Below is a small trained network, with its code and all its weights. Each question gives an input and a target symbol and asks what happens when units are switched off, that is, made to give their printed mean instead of their output.

import numpy as np


def w(rows, s, z=0):
    codes = np.array(rows[::2]) - 128.0
    scale = np.full(codes.shape[1], s)
    scale[-1] = z or s
    return codes * scale


def norm(h):
    return h / np.sqrt((h * h).mean(-1, keepdims=True) + 1e-5)


def f(y):
    return np.maximum(y, 0)


def softmax(a):
    e = np.exp(a - a.max(-1, keepdims=True))
    return e / e.sum(-1, keepdims=True)


def log_softmax(a):
    a = a - a.max(-1, keepdims=True)
    return a - np.log(np.exp(a).sum(-1, keepdims=True))


def net(x, mask):
    ids = ['ΓΞαδζηθμσφψω'.index(c) for c in x.split()]
    T = len(ids)
    res = E[ids] + P[:T]
    r = norm(res)
    for j in range(3):
        rows = slice(2 * j, 2 * j + 2)
        q, k, v = (r @ M[0][rows].T for M in (Q, K, V))
        z = softmax(np.where(np.tri(T) > 0, q @ k.T / 2**0.5, -1e9)) @ v
        o = O[0][rows]
        res = res + np.where(mask[j], z, o[:, -1]) @ o[:, :-1]
    y = f(norm(res) @ A[0][:, :-1].T + A[0][:, -1])
    res = res + np.where(mask[3:11], y, B[0][:, -1]) @ B[0][:, :-1]
    return log_softmax(norm(res)[-1] @ U[:, :-1].T + U[:, -1])


Q, K, V, O, A, B = {}, {}, {}, {}, {}, {}
E = w([
[205,135,183,126,83],'Γ',
[216,166,102,142,71],'Ξ',
[110,237,77,85,122],'α',
[126,80,113,172,100],'δ',
[250,127,165,96,26],'ζ',
[128,66,105,181,82],'η',
[146,107,67,144,51],'θ',
[138,155,81,104,59],'μ',
[217,117,69,156,153],'σ',
[188,24,195,189,125],'φ',
[132,69,141,53,73],'ψ',
[169,127,70,41,224],'ω',
],0.014)
P = w([
[254,117,244,137,79],'0',
[239,124,211,142,77],'1',
[223,123,189,142,86],'2',
[215,119,170,138,80],'3',
[199,112,151,143,85],'4',
[179,107,137,147,85],'5',
[167,98,127,142,83],'6',
[153,88,113,151,85],'7',
[134,92,93,155,82],'8',
[114,81,87,151,90],'9',
[85,69,81,156,92],'10',
[78,67,71,155,89],'11',
[77,86,62,152,74],'12',
],0.0088)
Q[0] = w([
[163,120,78,111,70],'H0',
[188,158,124,120,142],'H0',
[174,78,104,158,1],'H1',
[181,64,60,92,107],'H1',
[211,97,42,121,23],'H2',
[113,130,18,145,87],'H2',
],0.014)
K[0] = w([
[113,30,5,122,162],'H0',
[140,86,147,106,108],'H0',
[20,167,62,32,215],'H1',
[97,178,102,152,180],'H1',
[23,90,52,73,124],'H2',
[59,86,126,94,152],'H2',
],0.012)
V[0] = w([
[157,175,133,242,194],'H0',
[102,121,194,172,39],'H0',
[112,164,151,219,9],'H1',
[110,254,155,67,159],'H1',
[115,132,53,75,144],'H2',
[143,90,159,35,178],'H2',
],0.0092)
O[0] = w([
[196,103,157,249,117,5],'H0',
[23,73,133,101,47,243],'H0',
[95,163,177,182,102,194],'H1',
[2,235,77,89,183,131],'H1',
[133,217,203,60,170,150],'H2',
[139,30,94,27,208,104],'H2',
],0.0063,0.0035)
A[0] = w([
[59,168,121,89,72,194],'N0',
[226,154,97,183,73,207],'N1',
[97,144,115,59,214,152],'N2',
[130,223,101,192,155,66],'N3',
[126,114,122,91,98,153],'N4',
[159,80,255,152,97,66],'N5',
[104,60,148,202,177,122],'N6',
[219,187,77,140,203,2],'N7',
],0.01,0.0043)
B[0] = w([
[66,129,102,96,144,239],'N0',
[104,165,45,115,205,255],'N1',
[177,156,71,90,231,174],'N2',
[71,245,201,191,151,155],'N3',
[148,196,89,127,126,191],'N4',
[72,183,177,93,190,197],'N5',
[40,108,86,81,254,141],'N6',
[45,69,25,87,130,152],'N7',
],0.0076,0.0079)
U = w([
[133,105,201,145,152,100],'Γ',
[210,164,157,121,72,7],'Ξ',
[155,169,203,118,134,90],'α',
[113,82,138,178,106,53],'δ',
[132,87,183,67,64,87],'ζ',
[157,100,82,189,9,67],'η',
[115,154,127,156,33,226],'θ',
[45,182,118,105,133,61],'μ',
[170,181,86,218,153,140],'σ',
[106,93,151,179,134,253],'φ',
[123,73,84,45,124,245],'ψ',
[203,118,92,111,196,10],'ω',
],0.013,0.0032)

Each question gives the input, a string of symbols that net reads in full, and the target symbol t.
The units are the heads (2 rows each of Q, K, V and O) and the neurons (one row each of A and B). Each row of codes is followed by its name. A weight is (code - 128) times the scale printed after its matrix; where a second scale follows, it is the last column's (O, A, B and U).
mask holds one flag per unit, heads first, then neurons. A switched-off unit (its flag False) gives its mean, the last column of its rows in O or B, instead of its output. The means were averaged over made-up inputs and are rounded, as every weight is.
A unit's drop is (log p(t) with every unit on - log p(t) with that unit switched off) / (log p(t) with every unit on - log p(t) with every unit switched off).
The circuit of an input: a set's keep is (log p(t) with only the set's units on - log p(t) with every unit switched off) / (log p(t) with every unit on - log p(t) with every unit switched off). Starting from all 11 units, units are removed one at a time, each time the one whose removal leaves the highest keep (on an exact tie, the one counted first), for as long as the keep stays at least 0.8.
units of the circuit, in order: the units of the circuit, biggest drop first
most important unit: the unit with the biggest drop
k most important neurons: the k neurons with the biggest drops, biggest first
heads that matter: for each layer, one digit per head in row order, 1 if its drop is at least 0.15 and else 0, layers parted by /
input Γ Γ θ α ψ θ σ φ, target μ: heads that matter	010
input σ σ σ σ ζ θ θ ψ θ σ θ ζ, target Ξ: heads that matter	010
input δ φ σ η ψ θ, target η: most important unit	H1
input θ Γ ψ θ α θ μ ψ θ φ σ μ ω, target ω: heads that matter	010
input μ ω ψ ψ δ, target ψ: heads that matter	000
input σ Ξ θ ψ ω θ μ η ω θ Γ, target ω: heads that matter	110
input ψ Γ ψ Γ σ σ ψ μ Γ, target α: units of the circuit, in order	(H1 N5)
input θ σ Ξ ψ α ω ζ, target ω: heads that matter	100
input Γ μ σ θ, target σ: heads that matter	100
input σ σ θ, target σ: 2 most important neurons	(N1 N5)
input θ ζ ψ ζ, target ψ: 2 most important neurons	(N1 N3)
input Γ ω η ψ θ δ, target ψ: heads that matter	010
input σ θ ψ η μ σ ζ Γ, target α: units of the circuit, in order	(N5 H1)
input θ Ξ Ξ θ σ ψ ψ Ξ, target ψ: units of the circuit, in order	(H2)
input θ θ ψ θ θ μ ψ ψ ψ σ δ Ξ, target σ: units of the circuit, in order	(N1 H0 H1)
input φ σ ψ δ Γ μ ψ, target ζ: units of the circuit, in order	(H1 N1)
input ω θ ψ μ φ Γ θ δ Ξ η η ω, target ω: 3 most important neurons	(N2 N0 N7)
input δ ω μ δ α ω ω μ, target ω: heads that matter	100
input ψ θ θ, target η: 2 most important neurons	(N2 N0)
input θ ψ θ ω ζ θ ω η, target ω: units of the circuit, in order	(H0 H2)
input η ω θ σ, target ψ: most important unit	N7
input η μ θ δ θ ζ θ, target θ: heads that matter	111
input α θ ψ, target μ: heads that matter	010
input σ α ψ ψ Ξ α η ζ Γ σ, target μ: 2 most important neurons	(N3 N7)
input δ ω σ ζ, target ψ: heads that matter	011
input ψ Ξ ζ Γ α μ σ, target μ: heads that matter	010
